Here is a tiny trained network, its code and every weight. The questions are about switching its units off for an input and a class, where a switched-off unit gives its printed mean instead of its output.

import numpy as np


def w(rows, s, z=0):
    codes = np.array(rows[::2]) - 128.0
    scale = np.full(codes.shape[1], s)
    scale[-1] = z or s
    return codes * scale


def norm(h):
    return h / np.sqrt((h * h).mean(-1, keepdims=True) + 1e-5)


def f(y):
    return np.maximum(y, 0)


def log_softmax(a):
    a = a - a.max(-1, keepdims=True)
    return a - np.log(np.exp(a).sum(-1, keepdims=True))


def net(x, mask):
    res = np.array(x, float).reshape(1, 6) / 4 @ E
    u = 0
    for l in range(3):
        y = f(norm(res) @ A[l][:, :-1].T + A[l][:, -1])
        res = res + np.where(mask[u : u + 5], y, B[l][:, -1]) @ B[l][:, :-1]
        u += 5
    return log_softmax(norm(res)[-1] @ U[:, :-1].T + U[:, -1])


A, B = {}, {}
E = w([
[128,128,129,128,127,128,125,127],'x0',
[128,115,78,152,105,129,71,101],'x1',
[63,176,205,120,2,120,63,117],'x2',
[105,124,164,148,183,229,85,156],'x3',
[107,169,124,183,139,137,164,112],'x4',
[131,155,145,198,162,49,101,230],'x5',
],0.0077)
A[0] = w([
[140,103,125,91,107,188,170,47,95],'0.n1',
[145,135,28,173,99,146,48,109,14],'0.n2',
[85,190,127,158,135,134,155,122,184],'0.n3',
[85,143,101,254,120,154,196,65,18],'0.n4',
[195,70,131,64,126,128,64,152,2],'0.n5',
],0.0093,0.0026)
B[0] = w([
[63,119,52,102,182,81,94,216,253],'0.n1',
[139,203,185,73,130,151,214,237,195],'0.n2',
[160,107,176,74,99,134,65,167,202],'0.n3',
[194,4,169,65,182,63,106,79,210],'0.n4',
[212,34,177,139,169,92,117,84,177],'0.n5',
],0.011,0.0051)
A[1] = w([
[90,96,165,172,187,253,84,157,41],'1.n1',
[151,149,126,126,203,131,199,134,2],'1.n2',
[159,118,188,72,154,157,141,171,85],'1.n3',
[176,98,79,132,144,102,220,156,218],'1.n4',
[129,90,124,195,179,220,98,143,83],'1.n5',
],0.0075,0.0037)
B[1] = w([
[133,249,90,121,128,57,157,1,180],'1.n1',
[127,85,115,125,60,184,184,153,165],'1.n2',
[149,58,116,70,98,22,211,202,202],'1.n3',
[109,217,139,123,65,138,101,93,253],'1.n4',
[174,193,134,105,111,90,123,74,165],'1.n5',
],0.0093,0.0068)
A[2] = w([
[148,149,154,254,193,59,112,186,94],'2.n1',
[200,82,46,185,180,146,206,130,62],'2.n2',
[123,133,113,126,108,63,96,86,252],'2.n3',
[160,171,58,214,174,140,149,131,100],'2.n4',
[141,137,78,99,174,91,171,142,144],'2.n5',
],0.0092,0.0013)
B[2] = w([
[71,51,26,57,183,197,144,78,194],'2.n1',
[43,109,253,159,72,155,76,124,186],'2.n2',
[173,159,157,220,208,207,152,95,234],'2.n3',
[121,145,129,149,66,129,82,166,153],'2.n4',
[148,143,124,198,97,138,110,164,254],'2.n5',
],0.012,0.0069)
U = w([
[59,103,223,212,31,170,49,120,121],'0',
[69,73,14,115,184,141,108,108,138],'1',
[218,8,194,145,185,74,99,93,75],'2',
[151,137,136,167,149,97,136,155,255],'3',
[142,164,149,110,123,97,227,203,79],'4',
[165,193,117,202,164,91,143,57,98],'5',
],0.011,0.0079)

Each question gives the input, the list of numbers given to net, and the class t.
The units are the neurons (one row each of A and B). Each row of codes is followed by its name. A weight is (code - 128) times the scale printed after its matrix; where a second scale follows, it is the last column's (A, B and U).
mask holds one flag per neuron, layer by layer. A switched-off neuron (its flag False) gives its mean, the last column of its row in B, instead of its output. The means were averaged over made-up inputs and are rounded, as every weight is.
A unit's drop is (log p(t) with every unit on - log p(t) with that unit switched off) / (log p(t) with every unit on - log p(t) with every unit switched off).
The circuit of an input: a set's keep is (log p(t) with only the set's units on - log p(t) with every unit switched off) / (log p(t) with every unit on - log p(t) with every unit switched off). Starting from the 12 units with the biggest drops (on a tie, the unit counted first), units are removed one at a time, each time the one whose removal leaves the highest keep (on an exact tie, the one counted first), for as long as the keep stays at least 0.8.
units of the circuit, in order: the units of the circuit, biggest drop first
most important unit: the unit with the biggest drop
top k neurons: the k neurons with the biggest drops, biggest first
k most important neurons of layer l: the k neurons of layer l with the biggest drops, biggest first
input [-7,7,2,3,3,-2], class 3: most important unit -> 0.n2
input [0,8,4,-7,-3,-2], class 4: 2 most important neurons of layer 2 -> (2.n2, 2.n5)
input [0,4,4,-1,-7,4], class 2: top 2 neurons -> (0.n5, 0.n1)
input [8,-5,3,-2,-1,-2], class 3: 2 most important neurons of layer 2 -> (2.n2, 2.n1)
input [4,-1,-8,6,7,8], class 0: 2 most important neurons of layer 2 -> (2.n2, 2.n4)
input [-7,-7,1,-3,-2,7], class 1: units of the circuit, in order -> (2.n1, 0.n2)
input [6,-7,3,8,-1,-7], class 5: 2 most important neurons of layer 0 -> (0.n2, 0.n4)
input [-3,-5,2,8,2,-6], class 5: top 4 neurons -> (1.n1, 0.n2, 2.n1, 1.n5)
input [3,3,3,7,-5,8], class 1: top 2 neurons -> (2.n1, 1.n4)
input [-1,-6,-4,-8,-2,0], class 5: 2 most important neurons of layer 1 -> (1.n4, 1.n3)
input [4,-4,-1,-5,8,8], class 1: top 2 neurons -> (2.n1, 0.n2)
input [4,-4,-4,-8,3,4], class 5: units of the circuit, in order -> (1.n4, 0.n2, 1.n3)
input [6,3,-8,7,-5,7], class 0: units of the circuit, in order -> (2.n2, 0.n1)
input [0,5,-1,2,-2,6], class 1: top 3 neurons -> (2.n1, 0.n4, 0.n3)
input [7,-4,-7,0,-7,1], class 0: top 2 neurons -> (2.n2, 0.n4)
input [1,-6,-2,-7,-6,5], class 5: top 3 neurons -> (0.n2, 1.n4, 0.n3)
input [5,-1,3,7,-6,-8], class 1: units of the circuit, in order -> (0.n1)
input [-4,2,0,3,-5,6], class 1: top 3 neurons -> (2.n1, 0.n4, 0.n3)
input [-5,-1,1,-7,3,2], class 5: units of the circuit, in order -> (2.n3, 1.n3)
input [-6,2,-8,-5,0,-2], class 0: units of the circuit, in order -> (2.n2)
input [-2,8,-6,-4,7,2], class 4: top 3 neurons -> (0.n2, 1.n4, 0.n5)
